Below are the code and all the weights of a small trained network. Each question names an input and a target symbol and asks about switching units off, where a switched-off unit gives its printed mean instead of its output.

import numpy as np


def w(rows, s, z=0):
    codes = np.array(rows[::2]) - 128.0
    scale = np.full(codes.shape[1], s)
    scale[-1] = z or s
    return codes * scale


def norm(h):
    return h / np.sqrt((h * h).mean(-1, keepdims=True) + 1e-5)


def f(y):
    return y / 2 * (1 + np.tanh(0.7978845608 * (y + 0.044715 * y**3)))


def softmax(a):
    e = np.exp(a - a.max(-1, keepdims=True))
    return e / e.sum(-1, keepdims=True)


def log_softmax(a):
    a = a - a.max(-1, keepdims=True)
    return a - np.log(np.exp(a).sum(-1, keepdims=True))


def net(x, mask):
    ids = ['Σαβζηθλμπτφ'.index(c) for c in x.split()]
    T = len(ids)
    res = E[ids] + P[:T]
    u = 0
    for l in range(2):
        q, k, v = (norm(res) @ M[l].T for M in (Q, K, V))
        z = softmax(np.where(np.tri(T) > 0, q @ k.T / 2**0.5, -1e9)) @ v
        res = res + np.where(mask[u], z, O[l][:, -1]) @ O[l][:, :-1]
        u += 1
        y = f(norm(res) @ A[l][:, :-1].T + A[l][:, -1])
        res = res + np.where(mask[u : u + 4], y, B[l][:, -1]) @ B[l][:, :-1]
        u += 4
    return log_softmax(norm(res)[-1] @ U[:, :-1].T + U[:, -1])


Q, K, V, O, A, B = {}, {}, {}, {}, {}, {}
E = w([
[101,102,154,133,66,217],'Σ',
[82,92,195,90,73,136],'α',
[125,178,176,152,199,145],'β',
[166,164,122,157,155,80],'ζ',
[14,162,73,168,130,164],'η',
[99,132,39,185,79,115],'θ',
[220,65,112,94,206,112],'λ',
[81,120,91,135,198,111],'μ',
[150,224,83,106,92,185],'π',
[115,145,108,3,134,116],'τ',
[177,138,155,117,137,62],'φ',
],0.021)
P = w([
[143,145,193,74,145,246],'0',
[137,120,144,64,110,255],'1',
[138,126,144,61,101,230],'2',
[133,135,143,75,103,218],'3',
[118,153,138,97,109,202],'4',
[110,160,147,103,127,181],'5',
[105,169,148,113,126,162],'6',
[93,180,152,121,137,144],'7',
[87,190,147,134,157,128],'8',
[82,187,157,129,160,119],'9',
[73,204,152,138,165,111],'10',
[68,196,157,139,165,101],'11',
[101,160,155,155,174,118],'12',
[73,199,147,159,189,117],'13',
],0.0065)
Q[0] = w([
[161,196,196,155,134,2],'L0H0',
[211,102,65,184,150,19],'L0H0',
],0.0067)
K[0] = w([
[2,63,116,179,90,32],'L0H0',
[46,189,151,147,141,135],'L0H0',
],0.0082)
V[0] = w([
[201,220,250,52,103,196],'L0H0',
[136,219,8,3,236,229],'L0H0',
],0.0048)
O[0] = w([
[163,88,154,95,152,251,195],'L0H0',
[96,173,110,112,213,151,255],'L0H0',
],0.012,0.0049)
A[0] = w([
[103,81,215,65,107,169,129],'L0N0',
[253,127,90,154,129,33,252],'L0N1',
[78,137,106,200,164,106,41],'L0N2',
[142,175,207,169,161,142,254],'L0N3',
],0.011,0.003)
B[0] = w([
[153,131,137,142,77,1,254],'L0N0',
[168,82,9,186,129,214,228],'L0N1',
[170,23,162,129,152,210,169],'L0N2',
[158,114,238,157,100,25,248],'L0N3',
],0.0089,0.0053)
Q[1] = w([
[196,135,126,121,234,254],'L1H0',
[14,183,95,157,146,120],'L1H0',
],0.0094)
K[1] = w([
[98,243,105,115,108,52],'L1H0',
[206,184,85,35,254,109],'L1H0',
],0.0059)
V[1] = w([
[157,253,88,70,84,36],'L1H0',
[152,44,100,73,179,60],'L1H0',
],0.0081)
O[1] = w([
[201,227,86,8,43,136,14],'L1H0',
[25,6,157,1,175,157,254],'L1H0',
],0.0085,0.00085)
A[1] = w([
[2,12,211,99,189,149,44],'L1N0',
[58,123,205,159,71,218,1],'L1N1',
[104,225,79,87,136,157,22],'L1N2',
[96,35,5,171,189,146,3],'L1N3',
],0.0078,0.0036)
B[1] = w([
[210,115,135,143,80,75,254],'L1N0',
[254,69,153,184,109,145,146],'L1N1',
[183,182,38,64,156,111,149],'L1N2',
[84,112,149,26,107,232,237],'L1N3',
],0.0092,0.0047)
U = w([
[164,151,90,179,141,88,40],'Σ',
[217,89,131,192,43,162,2],'α',
[143,118,130,101,143,110,16],'β',
[156,162,226,132,187,153,8],'ζ',
[86,109,113,195,151,151,138],'η',
[37,101,42,190,77,150,182],'θ',
[57,90,153,111,99,196,94],'λ',
[105,32,133,107,223,128,140],'μ',
[117,234,81,156,115,121,223],'π',
[34,177,87,4,128,103,133],'τ',
[125,122,161,39,49,135,218],'φ',
],0.013,0.0066)

Each question gives the input, a string of symbols that net reads in full, and the target symbol t.
The units are the heads (2 rows each of Q, K, V and O) and the neurons (one row each of A and B). Each row of codes is followed by its name. A weight is (code - 128) times the scale printed after its matrix; where a second scale follows, it is the last column's (O, A, B and U).
mask holds one flag per unit, layer by layer, with each layer's heads first. A switched-off unit (its flag False) gives its mean, the last column of its rows in O or B, instead of its output. The means were averaged over made-up inputs and are rounded, as every weight is.
A unit's drop is (log p(t) with every unit on - log p(t) with that unit switched off) / (log p(t) with every unit on - log p(t) with every unit switched off).
The circuit of an input: a set's keep is (log p(t) with only the set's units on - log p(t) with every unit switched off) / (log p(t) with every unit on - log p(t) with every unit switched off). Starting from all 10 units, units are removed one at a time, each time the one whose removal leaves the highest keep (on an exact tie, the one counted first), for as long as the keep stays at least 0.8.
units of the circuit, in order: the units of the circuit, biggest drop first
most important unit: the unit with the biggest drop
top k neurons: the k neurons with the biggest drops, biggest first
k most important neurons of layer l: the k neurons of layer l with the biggest drops, biggest first
input α Σ α λ ζ μ η, target μ: units of the circuit, in order : (L1H0; L0N1)
input λ λ μ λ φ, target μ: units of the circuit, in order : (L1H0)
input λ μ τ λ ζ λ π θ α λ ζ, target α: units of the circuit, in order : (L0N1; L0H0)
input λ α λ φ α λ π λ μ, target π: 2 most important neurons of layer 1 : (L1N3; L1N2)
input λ α β α λ α μ α ζ, target α: top 2 neurons : (L0N1; L0N3)
input θ λ θ α λ η β π τ η β ζ α η, target π: 2 most important neurons of layer 1 : (L1N3; L1N2)
input μ λ λ λ β π α α θ π μ, target π: units of the circuit, in order : (L1H0; L0N2)
input Σ α η Σ λ η α τ β θ, target τ: units of the circuit, in order : (L0N3; L1H0; L0N0; L0N1)
input μ λ φ η λ Σ φ, target Σ: units of the circuit, in order : (L0N1; L0H0)
input α Σ β β β μ φ ζ μ β τ ζ, target μ: units of the circuit, in order : (L0N2; L0N1; L1N3; L1N0)
input β η α β μ τ λ ζ φ, target μ: top 4 neurons : (L0N0; L0N1; L1N0; L1N3)
input α λ θ Σ θ τ μ, target τ: units of the circuit, in order : (L1H0; L0N0)
input τ λ λ ζ ζ, target ζ: units of the circuit, in order : (L0N3; L0N0; L1N0)
input ζ ζ ζ, target ζ: most important unit : L0H0
input η μ θ α φ α π λ α α λ λ τ η, target τ: top 2 neurons : (L0N0; L0N3)
input α α θ θ ζ η Σ μ λ θ α ζ π η, target π: top 2 neurons : (L0N1; L0N2)
input μ λ β α λ α λ τ θ β λ β η, target λ: top 2 neurons : (L0N2; L1N1)
input λ α τ β α θ φ ζ, target θ: top 2 neurons : (L0N1; L1N0)
input λ β μ β φ Σ μ Σ α λ θ α φ, target α: top 2 neurons : (L0N1; L0N0)
input λ β α θ π λ θ, target π: 3 most important neurons of layer 0 : (L0N1; L0N2; L0N0)
input λ θ β θ φ, target θ: most important neuron of layer 0 : (L0N1)
input θ Σ π θ τ η, target τ: top 2 neurons : (L0N1; L1N2)
input β τ μ ζ, target μ: top 4 neurons : (L0N2; L0N1; L0N3; L0N0)
input π θ α β μ β λ λ η ζ, target η: top 2 neurons : (L0N1; L1N0)
input π ζ μ ζ τ μ, target τ: 2 most important neurons of layer 1 : (L1N1; L1N2)
